Here is a tiny trained network, its code and every weight. The questions are about switching its units off for an input and a target symbol, where a switched-off unit gives its printed mean instead of its output.

import numpy as np


def w(rows, s, z=0):
    codes = np.array(rows[::2]) - 128.0
    scale = np.full(codes.shape[1], s)
    scale[-1] = z or s
    return codes * scale


def f(y):
    return y / 2 * (1 + np.tanh(0.7978845608 * (y + 0.044715 * y**3)))


def softmax(a):
    e = np.exp(a - a.max(-1, keepdims=True))
    return e / e.sum(-1, keepdims=True)


def log_softmax(a):
    a = a - a.max(-1, keepdims=True)
    return a - np.log(np.exp(a).sum(-1, keepdims=True))


def net(x, mask):
    ids = ['ΓΛΦαημξτω'.index(c) for c in x.split()]
    T = len(ids)
    res = E[ids] + P[:T]
    u = 0
    for l in range(2):
        r = res
        for j in range(3):
            rows = slice(2 * j, 2 * j + 2)
            q, k, v = (r @ M[l][rows].T for M in (Q, K, V))
            z = softmax(np.where(np.tri(T) > 0, q @ k.T / 2**0.5, -1e9)) @ v
            o = O[l][rows]
            res = res + np.where(mask[u + j], z, o[:, -1]) @ o[:, :-1]
        u += 3
        y = f(res @ A[l][:, :-1].T + A[l][:, -1])
        res = res + np.where(mask[u : u + 4], y, B[l][:, -1]) @ B[l][:, :-1]
        u += 4
    return log_softmax(res[-1] @ U[:, :-1].T + U[:, -1])


Q, K, V, O, A, B = {}, {}, {}, {}, {}, {}
E = w([
[189,68,21,107],'Γ',
[47,128,177,97],'Λ',
[70,179,122,77],'Φ',
[71,181,103,167],'α',
[212,164,137,153],'η',
[222,90,191,181],'μ',
[148,210,96,118],'ξ',
[15,81,186,185],'τ',
[182,151,115,249],'ω',
],0.015)
P = w([
[142,171,129,13],'0',
[82,199,95,97],'1',
[52,208,63,140],'2',
[89,123,81,139],'3',
[61,163,57,136],'4',
[103,161,51,144],'5',
[92,140,28,161],'6',
[82,145,51,130],'7',
[92,68,39,132],'8',
[113,72,7,120],'9',
[125,122,35,119],'10',
],0.0012)
Q[0] = w([
[55,172,103,112],'L0H1',
[254,78,93,189],'L0H1',
[134,211,126,60],'L0H2',
[93,203,135,75],'L0H2',
[12,120,200,73],'L0H3',
[168,147,163,137],'L0H3',
],0.0096)
K[0] = w([
[145,158,193,110],'L0H1',
[154,9,22,100],'L0H1',
[60,187,141,59],'L0H2',
[102,199,196,89],'L0H2',
[88,11,53,50],'L0H3',
[70,143,208,146],'L0H3',
],0.011)
V[0] = w([
[98,197,236,206],'L0H1',
[185,197,216,255],'L0H1',
[75,94,146,168],'L0H2',
[214,28,128,253],'L0H2',
[29,240,245,127],'L0H3',
[73,54,156,61],'L0H3',
],0.0056)
O[0] = w([
[169,253,161,108,126],'L0H1',
[109,210,129,46,176],'L0H1',
[138,117,120,181,122],'L0H2',
[117,161,223,184,163],'L0H2',
[70,200,98,73,113],'L0H3',
[168,133,197,70,4],'L0H3',
],0.0062,0.0034)
A[0] = w([
[255,88,94,150,127],'L0N1',
[40,122,133,211,252],'L0N2',
[121,214,66,44,201],'L0N3',
[186,199,44,185,192],'L0N4',
],0.0094,0.0042)
B[0] = w([
[102,142,199,129,181],'L0N1',
[74,152,93,154,235],'L0N2',
[145,11,89,99,239],'L0N3',
[176,194,109,137,254],'L0N4',
],0.012,0.0086)
Q[1] = w([
[180,150,125,168],'L1H1',
[232,91,62,18],'L1H1',
[122,193,96,126],'L1H2',
[105,35,168,142],'L1H2',
[30,138,20,94],'L1H3',
[130,144,253,127],'L1H3',
],0.0078)
K[1] = w([
[254,130,89,148],'L1H1',
[172,146,89,1],'L1H1',
[145,149,103,62],'L1H2',
[113,77,153,108],'L1H2',
[75,68,77,224],'L1H3',
[127,164,192,83],'L1H3',
],0.0073)
V[1] = w([
[181,116,70,217],'L1H1',
[52,185,54,133],'L1H1',
[63,109,154,117],'L1H2',
[98,115,158,185],'L1H2',
[141,77,190,254],'L1H3',
[109,100,153,78],'L1H3',
],0.0064)
O[1] = w([
[218,134,32,216,254],'L1H1',
[90,180,161,191,226],'L1H1',
[26,172,110,217,71],'L1H2',
[100,121,49,114,115],'L1H2',
[125,95,198,254,123],'L1H3',
[141,165,197,16,76],'L1H3',
],0.0042,0.0063)
A[1] = w([
[167,1,57,143,7],'L1N1',
[24,48,162,166,129],'L1N2',
[209,148,149,168,123],'L1N3',
[170,85,103,41,1],'L1N4',
],0.009,0.0047)
B[1] = w([
[80,163,195,237,249],'L1N1',
[191,217,135,53,235],'L1N2',
[82,159,224,2,254],'L1N3',
[138,44,197,195,228],'L1N4',
],0.0073,0.0078)
U = w([
[144,115,223,127,17],'Γ',
[217,127,113,66,146],'Λ',
[87,104,105,54,254],'Φ',
[99,126,1,118,143],'α',
[26,142,137,127,99],'η',
[58,65,165,151,133],'μ',
[223,82,81,158,191],'ξ',
[158,185,102,146,95],'τ',
[87,119,121,216,90],'ω',
],0.0095,0.006)

Each question gives the input, a string of symbols that net reads in full, and the target symbol t.
The units are the heads (2 rows each of Q, K, V and O) and the neurons (one row each of A and B). Each row of codes is followed by its name. A weight is (code - 128) times the scale printed after its matrix; where a second scale follows, it is the last column's (O, A, B and U).
mask holds one flag per unit, layer by layer, with each layer's heads first. A switched-off unit (its flag False) gives its mean, the last column of its rows in O or B, instead of its output. The means were averaged over made-up inputs and are rounded, as every weight is.
A unit's drop is (log p(t) with every unit on - log p(t) with that unit switched off) / (log p(t) with every unit on - log p(t) with every unit switched off).
The circuit of an input: a set's keep is (log p(t) with only the set's units on - log p(t) with every unit switched off) / (log p(t) with every unit on - log p(t) with every unit switched off). Starting from the 12 units with the biggest drops (on a tie, the unit counted first), units are removed one at a time, each time the one whose removal leaves the highest keep (on an exact tie, the one counted first), for as long as the keep stays at least 0.8.
circuit, biggest first: the units of the circuit, biggest drop first
top k neurons: the k neurons with the biggest drops, biggest first
top k neurons in layer l: the k neurons of layer l with the biggest drops, biggest first
heads that matter: for each layer, one digit per head in row order, 1 if its drop is at least 0.15 and else 0, layers parted by /
drop of u: that unit's drop, to one decimal
input ξ Λ Φ α Γ τ Φ ω α ξ, target ω: top 2 neurons in layer 0 => [L0N3, L0N2]
input ω Λ Φ Λ, target Φ: top 2 neurons => [L0N4, L1N1]
input μ Φ α τ, target η: top 3 neurons => [L0N2, L0N3, L0N4]
input η ω ω ξ ω Φ Γ, target ω: circuit, biggest first => [L0H1, L1N1]
input Γ τ Φ Φ η Γ, target ω: top 2 neurons in layer 1 => [L1N3, L1N1]
input η Λ ξ, target ξ: top 2 neurons => [L0N3, L1N4]
input ω ω Φ α α μ, target Γ: circuit, biggest first => [L0N3, L1N3, L0N1]
input Φ Γ α α ω ω Φ Φ, target ω: top 2 neurons => [L1N1, L1N3]
input Λ ω ξ Γ ω ξ, target ω: top 3 neurons => [L0N3, L1N1, L1N2]
input ω Γ Λ ω Φ η Φ ω μ, target ω: heads that matter => 100 / 110
input ω η η Λ ω Φ, target μ: top 2 neurons => [L0N3, L1N4]
input ω ω α η, target Λ: top neuron => [L0N2]
input ω Λ τ ω, target τ: heads that matter => 100 / 000
input τ α τ ω α, target α: top neuron => [L0N3]
input η ω Λ ω ξ ξ ω ξ, target ξ: top 3 neurons in layer 0 => [L0N3, L0N4, L0N2]
input ξ ξ ξ ω Φ μ α Λ, target Φ: top 2 neurons in layer 1 => [L1N1, L1N2]
input Γ ω η, target ω: drop of L1H1 => 0.2
input ω α ω Γ ω η η, target ω: drop of L0H1 => 1.5
input α τ τ τ Λ μ η ω μ, target Γ: drop of L0N3 => 0.5
input α Λ Λ τ τ τ, target η: drop of L0N3 => 0.4
input Φ ξ α, target α: top neuron => [L1N3]
